[[ 18 -56  32  38  68  68]
 [-41 -36  59 -18  63  13]
 [ 49  31  45  19 -21 -26]
 [ 78 -50 -23  73 -54  53]
 [-37 -45 -33   5 -18  14]
 [ 34 -18 -28  38 -67 -61]
 [-66  26 -12 -31 -29 -17]
 [  5 -19 -70 -45  30 -45]
 [ 82  34  50  21 -38  -9]]
->
[[ 82  34  50  21 -38  -9]
 [ 49  31  45  19 -21 -26]
 [-66  26 -12 -31 -29 -17]
 [ 34 -18 -28  38 -67 -61]
 [  5 -19 -70 -45  30 -45]
 [-41 -36  59 -18  63  13]
 [-37 -45 -33   5 -18  14]
 [ 78 -50 -23  73 -54  53]
 [ 18 -56  32  38  68  68]]

[[ 80  22]
 [ 24 -23]
 [-22  51]]
->
[[-22  51]
 [ 80  22]
 [ 24 -23]]

[[  -6    8   -7    5   15    6  -18  -12   -9    2   16  -20  -15   41]
 [  -6  -25   10    2   -7 -108    7   -7   -4   -7   -8  -26  -11    9]
 [   0    7    1   14    0  -57  -16  -29   10    3    9   21   -3   28]
 [   0  -13    6  -47  -10   60    3  -22  -32   -3   15   18   -5    1]
 [   0   45   13   -9   18  -27  -16   -7   27    0    2   -7  -11  -21]]
->
[[   0   45   13   -9   18  -27  -16   -7   27    0    2   -7  -11  -21]
 [  -6    8   -7    5   15    6  -18  -12   -9    2   16  -20  -15   41]
 [   0    7    1   14    0  -57  -16  -29   10    3    9   21   -3   28]
 [   0  -13    6  -47  -10   60    3  -22  -32   -3   15   18   -5    1]
 [  -6  -25   10    2   -7 -108    7   -7   -4   -7   -8  -26  -11    9]]

[[  1   3  -3   4 -11]
 [ 35  35 -15 -27  -5]
 [ 17   2  19 -45   0]
 [-30 -12  30 -13  23]
 [-27  16 -11   1 -28]
 [ 27  18  -8 -25   6]
 [ -3 -77  24 -20  37]
 [  4 -27  26  -9  36]
 [ 35  15  -3  27  -8]
 [ -1  13  -3   6  22]
 [ -9  14   1   3  -3]
 [-10  -4  23  32   6]]
->
[[ 35  35 -15 -27  -5]
 [ 27  18  -8 -25   6]
 [-27  16 -11   1 -28]
 [ 35  15  -3  27  -8]
 [ -9  14   1   3  -3]
 [ -1  13  -3   6  22]
 [  1   3  -3   4 -11]
 [ 17   2  19 -45   0]
 [-10  -4  23  32   6]
 [-30 -12  30 -13  23]
 [  4 -27  26  -9  36]
 [ -3 -77  24 -20  37]]

[[  3 -35  55 -17]
 [ 91  29 -21  13]
 [-18  39  11  30]
 [-14  35   2  30]
 [ -3 -20  69 -18]
 [ -7   3  -1  -1]
 [  7   8  20   2]
 [ 63  33 -26  21]
 [  9 -13   6  -6]
 [ 49  17 -26  10]
 [ 14 -52  22  10]
 [  2  -7   4   8]]
->
[[-18  39  11  30]
 [-14  35   2  30]
 [ 63  33 -26  21]
 [ 91  29 -21  13]
 [ 49  17 -26  10]
 [  7   8  20   2]
 [ -7   3  -1  -1]
 [  2  -7   4   8]
 [  9 -13   6  -6]
 [ -3 -20  69 -18]
 [  3 -35  55 -17]
 [ 14 -52  22  10]]

[[  22   70  -46  -73    6  -64]
 [  40   52  -47  -70   -2  -75]
 [ -41  100  -29  -60   30   -9]
 [  30  -99   34   64  -27   20]
 [   5  -89   42   72  -17   44]
 [   3  -87   42   72  -16   45]
 [  34   58  -47  -71    0  -72]
 [ -33   99  -33  -64   28  -17]
 [  87  -53  -17  -11  -35  -71]
 [  34   59  -47  -72    1  -72]
 [  49 -100   26   54  -32   -1]
 [   9  -91   41   71  -19   39]]
->
[[ -41  100  -29  -60   30   -9]
 [ -33   99  -33  -64   28  -17]
 [  22   70  -46  -73    6  -64]
 [  34   59  -47  -72    1  -72]
 [  34   58  -47  -71    0  -72]
 [  40   52  -47  -70   -2  -75]
 [  87  -53  -17  -11  -35  -71]
 [   3  -87   42   72  -16   45]
 [   5  -89   42   72  -17   44]
 [   9  -91   41   71  -19   39]
 [  30  -99   34   64  -27   20]
 [  49 -100   26   54  -32   -1]]

[[ 33  27 -20 -72 -93 -75 -44 -14  16  47  64  52]
 [ 34 -18 -93 -48  13  63  25 -21   9  28  47 -24]
 [ 34  11 -65 -91 -54 -10  33  64  40 -11 -16   8]
 [ 33  19 -46 -90 -79 -41  -3  34  62  52   9 -21]
 [ 35  24 -34 -84 -89 -57 -22  11  45  64  47   6]
 [ 35  26 -24 -77 -92 -71 -36  -5  26  56  64  39]
 [ 34  13 -61 -92 -60 -16  26  62  50   0 -20   1]]
->
[[ 33  27 -20 -72 -93 -75 -44 -14  16  47  64  52]
 [ 35  26 -24 -77 -92 -71 -36  -5  26  56  64  39]
 [ 35  24 -34 -84 -89 -57 -22  11  45  64  47   6]
 [ 33  19 -46 -90 -79 -41  -3  34  62  52   9 -21]
 [ 34  13 -61 -92 -60 -16  26  62  50   0 -20   1]
 [ 34  11 -65 -91 -54 -10  33  64  40 -11 -16   8]
 [ 34 -18 -93 -48  13  63  25 -21   9  28  47 -24]]
